In the rows, zero is written as 128.
Rows with their classes:
[146 158 141 161 140  87 130  89 120 139 107 126 130  56 136 121 117 126
 126 116 129 132 124 122 136 127 111 168 121 116 171 137 130 149 139 161
 129 147 129 117 125  58 138 125 139 211 140 123 128 138 106 157 111 136
 132 130 116 106 136 216 180 141 115 143 131 135 128 112 112 163  81 114
 131 108] : zd
[137 188 101 151 145 120 152 112 114 129  97 132  70 113 125 140 150 152
 134 112 135 161 114 126 136 138 118 178 111 133 207 145 127 156 135  84
 129 144 142 121 142  73 156 144 142 155 129 121 115 163  12 173 121  95
 126 109 112  97 142 252 167 164 112 149 133 142 127 113  86 202  81 117
 125 110] : zd
[138 149 124 171 147 128 116 122 129 133 113 132  69 104 138 144 124 117
 151  99 121 134 131 124 137 141 107 215 107 123 148 127 155 125 142  94
 127 148 148 120 137  81 126 157 125 126 138 115 111 171  62 147  94 110
 139 105 124 111 128 252 176 127 106 160 136 152 135 107 114 170 104  87
 144 125] : zd
[148 122  66 155 145 153 135 141 108 122 143 130 141  87 120 127 127 226
 159 109 125 144 108 140 102  93 103 136 125 161 186 129 127 134 147 148
 126 137 124 125 136  88 119 159 152  90 159 131 120 187 104 112 107  96
 116 125 133 111 129 153 129 138 103 130 123 171 121 104 119 136 166 149
 142 124] : Th
[138 180  90 156 139 122 117 114 133 111  99 145  89  98 135 142 124 144
 145  97 135 138  97 128 138 144 115 154 101 125 174 134 134 142 126  95
 129 178 145 119 121 119 133 146 126 157 125 131 120 198  42 188 107 107
 132 112 122 103 102 252 145 139  98 157 134 152 135 110  97 173  87 103
 133 100] : zd
[139 156 126 157 135 110 143 118 129 161 108 128  94 111 144 133 126 144
 127 101 131 120 101 115 151 131 119 160 133 129 161 146 133 146 142 115
 138 148 133 130 126 121 136 151 139 170 154 118 127 160  85 164 122 141
 121 111 126 121 129 195 160 148 117 146 128 125 135 136 102 159  92 103
 133 118] : zd
[129 178  91 158 145 107 144 153 126 122 106 121  89 109 119 116 108 127
 132 104 136 136  95 135 131 145 125 191 136 121 155 135 132 179 128 137
 137 146 130 132 140  95 154 145 130 180 133 120 129 163  34 175 131 126
 131 101 124  96 122 212 161 134 110 148 130 155 135 121 162 168 120  93
 141 132] : zd
[141 174 114 159 116 113 102 117 134 125 104 120 145 113 133 143 120 159
 146 103 126 132 130 130 135 130 123 171 106 123 149 144 151 141 132 115
 138 130 125 118 134  95 142 136 141 184 149 113 104 135 137 183 106 110
 131 121 120 123 133 238 166 131  99 148 129 138 119 124 114 176  94 112
 129 131] : zd
[152 160 121 157 115 121 106 127 141 149 112 140 106 149 161 140  93 136
 147 102 122 147 120 117 155 139 101 171 111 140 153 148 138 125 126 101
 140 136 140 137 113  99 153 160 123 109 144 106 127 197 132 157 118 114
 129 109 118  81 120 214 162 139 101 155 117 157 150 115 112 172  79 115
 129 110] : zd
[141 172 125 166 126 115 105 143 147 114 115 126 147  90 141 136 132 122
 135 106 121 142 111 129 133 129 111 197 105 128 172 147 120 176 127 118
 125 142 137 114 122  95 144 138 140 197 138 112 131 167  95 182 118 113
 150 109 116 107 109 231 181 132 103 147 131 151 125 110 148 161  90 104
 130  91] : zd
[129 177 113 144 136 110 145  90 137 139  92 128  94 109 115 109 118 147
 115  81 145 140  95 122 135 123 138 158 131 126 203 148 135 162 130 104
 127 148 135 130 133 109 150 149 134 205 140 114 127 156  38 185 132 103
 126 116 120 108 143 244 168 139 110 146 134 138 139 121 146 186  82 106
 131  97] : zd
[124 179 104 110 145 133 142 107 122  87 101 136  91 101 118 129 132 156
 137 112 140 149 109 134 142 137 121 164 115 108 163 161 119 167 130  92
 141 144 131 114 141  89 140 144 133 138 132 124 121 155  26 174 135  85
 147 110 121 100 122 218 150 141 112 140 110 156 124 111 147 169 115 118
 143 114] : zd
[124 169  91 159 128 128 112 163 129 131 101 128  75 111 123 125 102 138
 131  95 118 165 115 126 118 140 121 199 118 114 177 160 136 171 125  79
 140 143 135 120 129 124 145 158 132 149 159 117 126 170  63 177 134  78
 129  93 105  78 134 201 160 146 122 147 127 156 131 125 195 185 100 102
 133 119] : zd
[126 144  74 153 156 135 144 130 117  83 141 130 136  69 134 131 151 217
 155 119 141 129  96 138 123 121 132 119 128 117 134 103 123 130 145 113
 136 139 134 117 194  97 130 160 140  73 139 119 160 165  26 122 104 113
  99 130 130 130 145 252 115 140 118 143 124 157 101 121  98 158 169 115
 158 118] : Th
[150 165 140 154 138 108  87 105 134 110  86 124 111  99 140 136 119 119
 162 115 136 138 143 115 132 152 105 173 111 126 148 135 128 146 130 142
 128 147 139 111 143  78 150 144 123 175 127 119 130 174 110 167 101 106
 131  96 129 136 141 215 180 143 113 155 124 160 128 103 128 173  78 120
 130 138] : zd
[129 171 106 149 148 142 124 109 128 106 105 127  98  89 125 144 138 170
 144  95 135 145 100 135 124 121 106 164 113 133 195 138 128 159 136 112
 131 155 146 123 143  77 146 159 140 151 130 123 127 161  38 179 107  89
 145 114 125  99 137 252 155 140 110 156 130 135 116 118 121 183  94 134
 138 121] : zd
[124 191 119 152 137 125 125 112 132  99 101 133  90 111 136 121 126 138
 129 115 138 125 107 128 146 156 128 149 123 125 150 136 125 157 137 131
 142 132 136 112 152  94 139 150 113 157 137 119 131 144  38 160 134 104
 131 112 126 123 140 243 153 150 103 150 123 148 114 124 127 166 118  83
 142 130] : zd
[113 154 134 165 140 110 103 109 116 115 108 140 106  82 130 120 132 165
 140 109 125 136 108 133 137 125 111 123 117 128 192 146 132 161 128 133
 116 134 135 124 135  99 140 157 145 158 129 128 123 169  74 171 108 112
 121 120 139 124 136 188 166 141 102 151 119 144 139 113 125 171  66 130
 139 108] : zd
[159 156 139 150 162 117 112 115 127 134  93 130  77  97 139 139 117 119
 139 117 138 100 122 112 119 134 111 173 118 128 174 140 140 155 164 126
 113 158 145 119 140  95 133 172 135 160 135 132 142 162  71 166 101 109
 129  96 120 114 136 207 174 129 108 155 130 144 130 109 134 173  78 119
 144 123] : zd
[142 162 129 155 149 124 105 112 126  98 110 134  95  87 148 145 134 138
 155 115 143 163 120 130 117 127 118 176 103 127 171 137 137 149 130 125
 137 140 149 116 141  90 135 150 132 163 132 129 123 170  62 159 102 115
 138 108 106 111 135 244 160 122  93 146 131 132 132 114 116 170 100 119
 142 109] : zd
[128 180  72 162 120 125  99 124 128 105  98 129  75 152 122 131 124 150
 148 100 123 147 135 141 145 146 112 203 112 135 178 157 175 144 137  77
 147 144 135 116 130  76 130 144 131 105 148 122 126 191  79 164 101  67
 125 108 115  60 118 230 136 140 107 164 115 160 148 132 132 182  92 105
 133 125] : zd
[151 140  60 171 125 152 125 132 104 150 112 102 110  62 140 127 120 173
 128 110 141 114 103 138 114 132 147 135 144 119 151 110 155 161 163 207
 152 116 128 102 159 151 145 171 146 151 150 116 138 114 102 142 121  65
 120  88 136 152 150 167 148 146 124 146 133 137 104 138 181 163 187  86
 159 178] : Th
